Below are the code and all the weights of a small trained network. Each question names an input and a target symbol and asks about switching units off, where a switched-off unit gives its printed mean instead of its output.

import numpy as np


def w(rows, s, z=0):
    codes = np.array(rows[::2]) - 128.0
    scale = np.full(codes.shape[1], s)
    scale[-1] = z or s
    return codes * scale


def norm(h):
    return h / np.sqrt((h * h).mean(-1, keepdims=True) + 1e-5)


def softmax(a):
    e = np.exp(a - a.max(-1, keepdims=True))
    return e / e.sum(-1, keepdims=True)


def log_softmax(a):
    a = a - a.max(-1, keepdims=True)
    return a - np.log(np.exp(a).sum(-1, keepdims=True))


def net(x, mask):
    ids = ['αβεηθλμξστφψω'.index(c) for c in x.split()]
    T = len(ids)
    res = E[ids] + P[:T]
    u = 0
    for l in range(3):
        r = norm(res)
        for j in range(2):
            rows = slice(2 * j, 2 * j + 2)
            q, k, v = (r @ M[l][rows].T for M in (Q, K, V))
            z = softmax(np.where(np.tri(T) > 0, q @ k.T / 2**0.5, -1e9)) @ v
            o = O[l][rows]
            res = res + np.where(mask[u + j], z, o[:, -1]) @ o[:, :-1]
        u += 2
    return log_softmax(norm(res)[-1] @ U[:, :-1].T + U[:, -1])


Q, K, V, O = {}, {}, {}, {}
E = w([
[130,90,76,118,175,119],'α',
[215,97,91,159,173,90],'β',
[83,253,157,25,92,78],'ε',
[177,120,79,171,197,180],'η',
[110,68,138,112,200,100],'θ',
[14,99,215,129,132,90],'λ',
[134,61,200,204,146,57],'μ',
[225,152,142,191,156,189],'ξ',
[161,157,103,143,97,139],'σ',
[88,64,88,154,143,116],'τ',
[197,105,99,170,130,113],'φ',
[147,97,120,226,100,141],'ψ',
[108,137,146,130,176,162],'ω',
],0.017)
P = w([
[83,91,124,124,85,83],'0',
[134,104,145,192,255,71],'1',
[123,111,127,193,253,64],'2',
[127,114,164,207,222,137],'3',
[144,143,157,154,177,190],'4',
[162,119,121,126,161,146],'5',
],0.0075)
Q[0] = w([
[112,254,99,95,236,194],'L0H1',
[139,99,143,192,224,122],'L0H1',
[83,42,87,133,125,69],'L0H2',
[137,236,119,28,32,174],'L0H2',
],0.044)
K[0] = w([
[105,200,64,31,49,125],'L0H1',
[57,102,179,53,136,89],'L0H1',
[172,126,144,166,50,182],'L0H2',
[191,83,121,212,254,182],'L0H2',
],0.047)
V[0] = w([
[76,91,155,21,50,88],'L0H1',
[215,254,55,156,105,74],'L0H1',
[124,250,213,139,147,226],'L0H2',
[23,194,165,212,35,228],'L0H2',
],0.009)
O[0] = w([
[79,156,146,140,176,255,253],'L0H1',
[201,167,98,28,35,60,138],'L0H1',
[182,49,157,32,112,135,119],'L0H2',
[62,69,132,118,88,168,57],'L0H2',
],0.0072,0.005)
Q[1] = w([
[162,159,252,33,164,123],'L1H1',
[208,100,67,120,90,228],'L1H1',
[129,240,189,143,116,99],'L1H2',
[69,42,173,202,179,6],'L1H2',
],0.038)
K[1] = w([
[147,221,173,70,251,121],'L1H1',
[133,33,95,113,148,213],'L1H1',
[150,235,127,172,69,74],'L1H2',
[183,3,118,214,55,138],'L1H2',
],0.036)
V[1] = w([
[187,143,142,105,253,148],'L1H1',
[83,141,186,51,112,97],'L1H1',
[70,229,109,80,123,87],'L1H2',
[83,69,27,97,160,135],'L1H2',
],0.038)
O[1] = w([
[169,146,62,193,253,194,245],'L1H1',
[116,39,120,62,175,64,179],'L1H1',
[20,161,42,65,83,113,252],'L1H2',
[156,194,227,21,192,157,57],'L1H2',
],0.015,0.02)
Q[2] = w([
[148,186,128,36,60,196],'L2H1',
[81,181,5,64,85,129],'L2H1',
[195,96,203,107,48,91],'L2H2',
[80,70,91,4,177,178],'L2H2',
],0.038)
K[2] = w([
[174,160,126,245,226,77],'L2H1',
[195,94,245,170,181,144],'L2H1',
[122,171,43,79,162,220],'L2H2',
[177,45,182,221,254,148],'L2H2',
],0.037)
V[2] = w([
[133,226,195,84,95,207],'L2H1',
[43,151,156,58,94,110],'L2H1',
[251,182,57,34,71,122],'L2H2',
[168,52,98,90,178,163],'L2H2',
],0.026)
O[2] = w([
[126,145,89,13,133,185,57],'L2H1',
[76,211,179,166,204,161,94],'L2H1',
[228,181,81,140,251,62,2],'L2H2',
[94,91,79,154,185,164,92],'L2H2',
],0.016,0.0066)
U = w([
[134,182,101,134,98,177,44],'α',
[167,180,89,179,120,88,80],'β',
[94,95,82,145,198,135,207],'ε',
[230,145,80,83,130,110,194],'η',
[133,130,73,164,112,245,24],'θ',
[34,64,206,109,127,211,2],'λ',
[125,92,158,180,48,134,193],'μ',
[185,40,129,151,158,2,69],'ξ',
[71,139,137,55,112,28,217],'σ',
[105,182,162,57,116,208,129],'τ',
[121,217,121,161,77,85,86],'φ',
[125,186,198,90,109,119,183],'ψ',
[150,21,139,51,177,210,116],'ω',
],0.012,0.0056)

Each question gives the input, a string of symbols that net reads in full, and the target symbol t.
The units are the heads (2 rows each of Q, K, V and O). Each row of codes is followed by its name. A weight is (code - 128) times the scale printed after its matrix; where a second scale follows, it is the last column's (O and U).
mask holds one flag per head, layer by layer. A switched-off head (its flag False) gives its mean, the last column of its rows in O, instead of its output. The means were averaged over made-up inputs and are rounded, as every weight is.
A unit's drop is (log p(t) with every unit on - log p(t) with that unit switched off) / (log p(t) with every unit on - log p(t) with every unit switched off).
The circuit of an input: a set's keep is (log p(t) with only the set's units on - log p(t) with every unit switched off) / (log p(t) with every unit on - log p(t) with every unit switched off). Starting from all 6 units, units are removed one at a time, each time the one whose removal leaves the highest keep (on an exact tie, the one counted first), for as long as the keep stays at least 0.8.
units of the circuit, in order: the units of the circuit, biggest drop first
most important unit: the unit with the biggest drop
which heads matter: for each layer, one digit per head in row order, 1 if its drop is at least 0.15 and else 0, layers parted by /
drop of u: that unit's drop, to one decimal
input τ μ ξ, target τ: which heads matter	11 / 11 / 10
input μ τ σ, target μ: units of the circuit, in order	[L1H2; L1H1]
input λ ω τ, target λ: which heads matter	10 / 10 / 01
input λ ε ε ε λ, target λ: most important unit	L1H1
input η ξ ω, target η: units of the circuit, in order	[L1H1; L0H1; L2H1; L1H2]
input ε ω μ ω ψ τ, target ψ: which heads matter	00 / 01 / 00
input τ τ ψ θ θ, target τ: units of the circuit, in order	[L1H1; L2H1; L1H2]
input μ ε τ, target ψ: units of the circuit, in order	[L0H2; L1H2]
input η η ε ε ε, target σ: which heads matter	10 / 11 / 00
input τ μ η, target τ: which heads matter	11 / 11 / 10
input τ ε ω ω λ, target λ: units of the circuit, in order	[L0H1; L2H2]
input ε ε ε μ, target ξ: which heads matter	00 / 11 / 00
input θ ψ θ θ, target θ: units of the circuit, in order	[L1H1; L0H1]
input β τ μ σ, target β: which heads matter	11 / 10 / 01
input μ φ μ ξ, target μ: most important unit	L0H2
input η η θ, target η: which heads matter	10 / 11 / 11
input τ η ψ ω, target τ: drop of L1H1	0.8
input η θ ξ, target η: drop of L2H1	0.4
input ε ψ μ ε ε, target σ: drop of L1H1	0.4
input ω θ η μ, target ω: drop of L2H1	0.3
input ξ β τ η, target ξ: most important unit	L0H1
